Below is a small trained network, with its code and all its weights. Each question gives an input and a class and asks what happens when units are switched off, that is, made to give their printed mean instead of their output.

import numpy as np


def w(rows, s, z=0):
    codes = np.array(rows[::2]) - 128.0
    scale = np.full(codes.shape[1], s)
    scale[-1] = z or s
    return codes * scale


def norm(h):
    return h / np.sqrt((h * h).mean(-1, keepdims=True) + 1e-5)


def f(y):
    return np.maximum(y, 0)


def log_softmax(a):
    a = a - a.max(-1, keepdims=True)
    return a - np.log(np.exp(a).sum(-1, keepdims=True))


def net(x, mask):
    res = np.array(x, float).reshape(1, 8) / 4 @ E
    u = 0
    for l in range(3):
        y = f(norm(res) @ A[l][:, :-1].T + A[l][:, -1])
        res = res + np.where(mask[u : u + 9], y, B[l][:, -1]) @ B[l][:, :-1]
        u += 9
    return log_softmax(norm(res)[-1] @ U[:, :-1].T + U[:, -1])


A, B = {}, {}
E = w([
[126,129,125,131,127,129,129,126,122],'x0',
[168,173,197,87,229,136,106,85,107],'x1',
[68,99,137,149,158,201,140,158,102],'x2',
[78,140,97,152,144,78,143,89,60],'x3',
[116,114,116,106,108,152,62,106,101],'x4',
[174,68,117,2,122,128,195,172,36],'x5',
[163,109,44,140,177,154,150,112,164],'x6',
[160,80,129,177,161,95,86,174,103],'x7',
],0.0066)
A[0] = w([
[195,148,105,117,103,49,104,83,116,82],'0.n0',
[162,150,191,117,180,168,124,132,119,55],'0.n1',
[114,91,100,113,134,146,11,122,121,79],'0.n2',
[108,209,105,127,116,171,139,109,150,3],'0.n3',
[159,110,116,145,74,119,144,142,143,178],'0.n4',
[166,63,137,178,177,87,79,189,110,64],'0.n5',
[153,137,188,202,158,82,232,173,162,63],'0.n6',
[116,128,112,57,118,168,172,96,122,186],'0.n7',
[150,113,124,109,80,115,63,73,131,191],'0.n8',
],0.011,0.0014)
B[0] = w([
[115,134,124,132,136,138,186,133,179,231],'0.n0',
[135,99,126,168,136,134,163,144,150,213],'0.n1',
[89,105,122,37,136,170,139,114,137,214],'0.n2',
[146,167,118,111,115,127,84,182,65,190],'0.n3',
[129,100,120,150,149,146,159,142,128,220],'0.n4',
[138,246,128,122,77,126,139,146,90,253],'0.n5',
[73,95,117,11,137,166,99,106,138,243],'0.n6',
[148,167,128,130,129,114,120,172,75,238],'0.n7',
[101,114,128,97,174,105,168,162,163,209],'0.n8',
],0.011,0.0052)
A[1] = w([
[160,147,103,145,194,200,117,169,140,180],'1.n0',
[79,123,140,163,148,213,117,157,49,30],'1.n1',
[67,148,139,163,135,153,35,69,230,103],'1.n2',
[117,102,89,158,72,105,71,138,165,224],'1.n3',
[132,202,122,146,108,145,112,134,139,6],'1.n4',
[162,99,163,75,116,147,140,181,141,141],'1.n5',
[65,141,105,155,183,92,172,90,71,98],'1.n6',
[192,170,209,112,255,156,115,37,113,118],'1.n7',
[114,106,220,128,91,114,117,195,154,130],'1.n8',
],0.009,0.0018)
B[1] = w([
[181,138,62,122,92,136,137,89,148,232],'1.n0',
[139,172,141,93,148,51,244,106,220,228],'1.n1',
[142,199,1,130,215,76,182,128,2,224],'1.n2',
[126,80,153,133,118,137,140,188,92,163],'1.n3',
[155,158,218,107,99,105,147,137,75,174],'1.n4',
[84,185,69,147,136,75,124,80,105,255],'1.n5',
[158,130,66,116,71,130,82,37,178,201],'1.n6',
[38,67,100,186,50,168,147,189,107,217],'1.n7',
[161,74,87,98,73,105,154,8,90,193],'1.n8',
],0.0089,0.0058)
A[2] = w([
[111,94,113,156,74,178,176,200,71,253],'2.n0',
[254,159,59,184,143,220,90,110,149,21],'2.n1',
[79,138,185,173,76,94,109,30,81,102],'2.n2',
[138,187,160,186,234,135,59,135,107,136],'2.n3',
[64,158,52,90,109,161,129,14,125,219],'2.n4',
[206,75,90,177,117,59,117,38,106,152],'2.n5',
[199,100,81,102,119,187,114,120,151,105],'2.n6',
[145,202,131,103,40,161,168,179,193,206],'2.n7',
[150,17,115,5,110,129,155,137,111,152],'2.n8',
],0.008,0.0015)
B[2] = w([
[78,172,172,252,79,153,37,105,181,174],'2.n0',
[194,23,156,60,93,69,154,61,112,146],'2.n1',
[202,72,94,94,94,103,128,92,137,142],'2.n2',
[122,107,40,168,67,138,163,146,62,132],'2.n3',
[197,49,238,105,130,164,66,167,208,248],'2.n4',
[145,185,123,86,125,171,141,77,182,143],'2.n5',
[151,61,202,66,156,80,91,81,37,146],'2.n6',
[164,147,253,152,182,99,59,176,138,198],'2.n7',
[69,160,20,209,205,186,103,82,129,188],'2.n8',
],0.0067,0.014)
U = w([
[128,187,50,134,146,120,175,156,3,115],'0',
[151,198,180,104,90,117,103,212,107,115],'1',
[126,140,150,119,163,113,190,153,187,217],'2',
[131,141,134,115,127,133,133,136,158,253],'3',
[46,109,127,73,197,167,94,159,132,58],'4',
[105,87,132,237,93,146,108,141,132,101],'5',
[189,58,132,97,94,101,135,50,90,84],'6',
[181,119,132,110,113,118,94,78,151,64],'7',
],0.012,0.0039)

Each question gives the input, the list of numbers given to net, and the class t.
The units are the neurons (one row each of A and B). Each row of codes is followed by its name. A weight is (code - 128) times the scale printed after its matrix; where a second scale follows, it is the last column's (A, B and U).
mask holds one flag per neuron, layer by layer. A switched-off neuron (its flag False) gives its mean, the last column of its row in B, instead of its output. The means were averaged over made-up inputs and are rounded, as every weight is.
A unit's drop is (log p(t) with every unit on - log p(t) with that unit switched off) / (log p(t) with every unit on - log p(t) with every unit switched off).
The circuit of an input: a set's keep is (log p(t) with only the set's units on - log p(t) with every unit switched off) / (log p(t) with every unit on - log p(t) with every unit switched off). Starting from the 12 units with the biggest drops (on a tie, the unit counted first), units are removed one at a time, each time the one whose removal leaves the highest keep (on an exact tie, the one counted first), for as long as the keep stays at least 0.8.
units of the circuit, in order: the units of the circuit, biggest drop first
k most important neurons: the k neurons with the biggest drops, biggest first
k most important neurons of layer l: the k neurons of layer l with the biggest drops, biggest first
input [-1,-2,8,-1,2,-2,-7,-3], class 2: units of the circuit, in order -> (1.n1)
input [-2,4,-5,5,-7,6,-4,-2], class 4: 2 most important neurons of layer 0 -> (0.n6, 0.n5)
input [8,2,-2,-5,-7,3,-4,-8], class 1: 2 most important neurons of layer 0 -> (0.n7, 0.n2)
input [-4,-2,-5,2,-6,-5,0,1], class 4: 2 most important neurons -> (0.n6, 1.n1)
input [-2,0,2,-2,-8,-7,-1,1], class 4: 2 most important neurons -> (0.n6, 2.n4)
input [3,-2,-1,3,3,4,5,-5], class 1: units of the circuit, in order -> (0.n7, 1.n2)
input [4,7,-4,2,4,5,7,0], class 5: units of the circuit, in order -> (1.n7, 2.n0, 1.n2, 0.n6)
input [2,-3,8,3,7,2,4,-7], class 2: 3 most important neurons -> (1.n1, 0.n5, 0.n6)
input [-3,-1,-3,6,-1,2,7,-8], class 1: 2 most important neurons -> (0.n7, 0.n3)
input [-2,-6,2,-8,-1,-4,-1,-5], class 7: 2 most important neurons -> (1.n8, 0.n5)
input [3,5,-8,-3,-1,-2,-1,-1], class 2: 2 most important neurons -> (0.n0, 0.n5)
input [0,7,-7,7,5,-3,4,-8], class 1: units of the circuit, in order -> (0.n3, 1.n7, 2.n8)
input [5,8,2,-8,0,-7,3,3], class 5: 2 most important neurons -> (1.n7, 2.n0)
input [0,3,2,0,1,3,5,6], class 1: units of the circuit, in order -> (0.n5, 1.n2)
input [4,-2,-5,3,-2,-7,-8,-1], class 6: units of the circuit, in order -> (1.n8, 2.n2)
input [4,-4,1,7,5,-1,5,-5], class 7: 2 most important neurons -> (1.n6, 0.n5)
input [0,-1,-2,0,8,-6,4,3], class 4: units of the circuit, in order -> (0.n2)
input [4,-6,-5,5,2,-7,-5,-5], class 0: 2 most important neurons of layer 0 -> (0.n5, 0.n7)
input [2,-3,-2,3,7,6,-2,2], class 4: 2 most important neurons -> (1.n2, 0.n2)
input [6,5,3,-4,-6,8,8,-7], class 0: units of the circuit, in order -> (0.n7, 2.n4)
input [0,-3,-4,-4,-1,-6,7,-7], class 1: 2 most important neurons -> (0.n3, 1.n4)
input [-4,3,-1,-3,-1,3,-7,6], class 6: units of the circuit, in order -> (1.n8)
input [2,-4,8,5,-4,-7,-5,1], class 2: 4 most important neurons -> (1.n1, 2.n4, 1.n6, 2.n8)
input [2,-4,0,8,7,-1,-8,5], class 6: 2 most important neurons of layer 1 -> (1.n6, 1.n7)
input [-3,-5,1,-4,6,6,5,1], class 0: 4 most important neurons of layer 0 -> (0.n7, 0.n6, 0.n0, 0.n4)
input [-5,2,7,-1,5,-4,-6,3], class 2: 3 most important neurons -> (1.n1, 0.n6, 0.n2)
input [-1,-2,-4,5,-6,-1,0,5], class 4: 2 most important neurons of layer 0 -> (0.n6, 0.n7)
input [0,-1,3,4,-1,-6,2,0], class 0: most important neuron -> (1.n2)
input [-8,-3,5,8,-8,1,-8,4], class 3: units of the circuit, in order -> (1.n1, 1.n6)
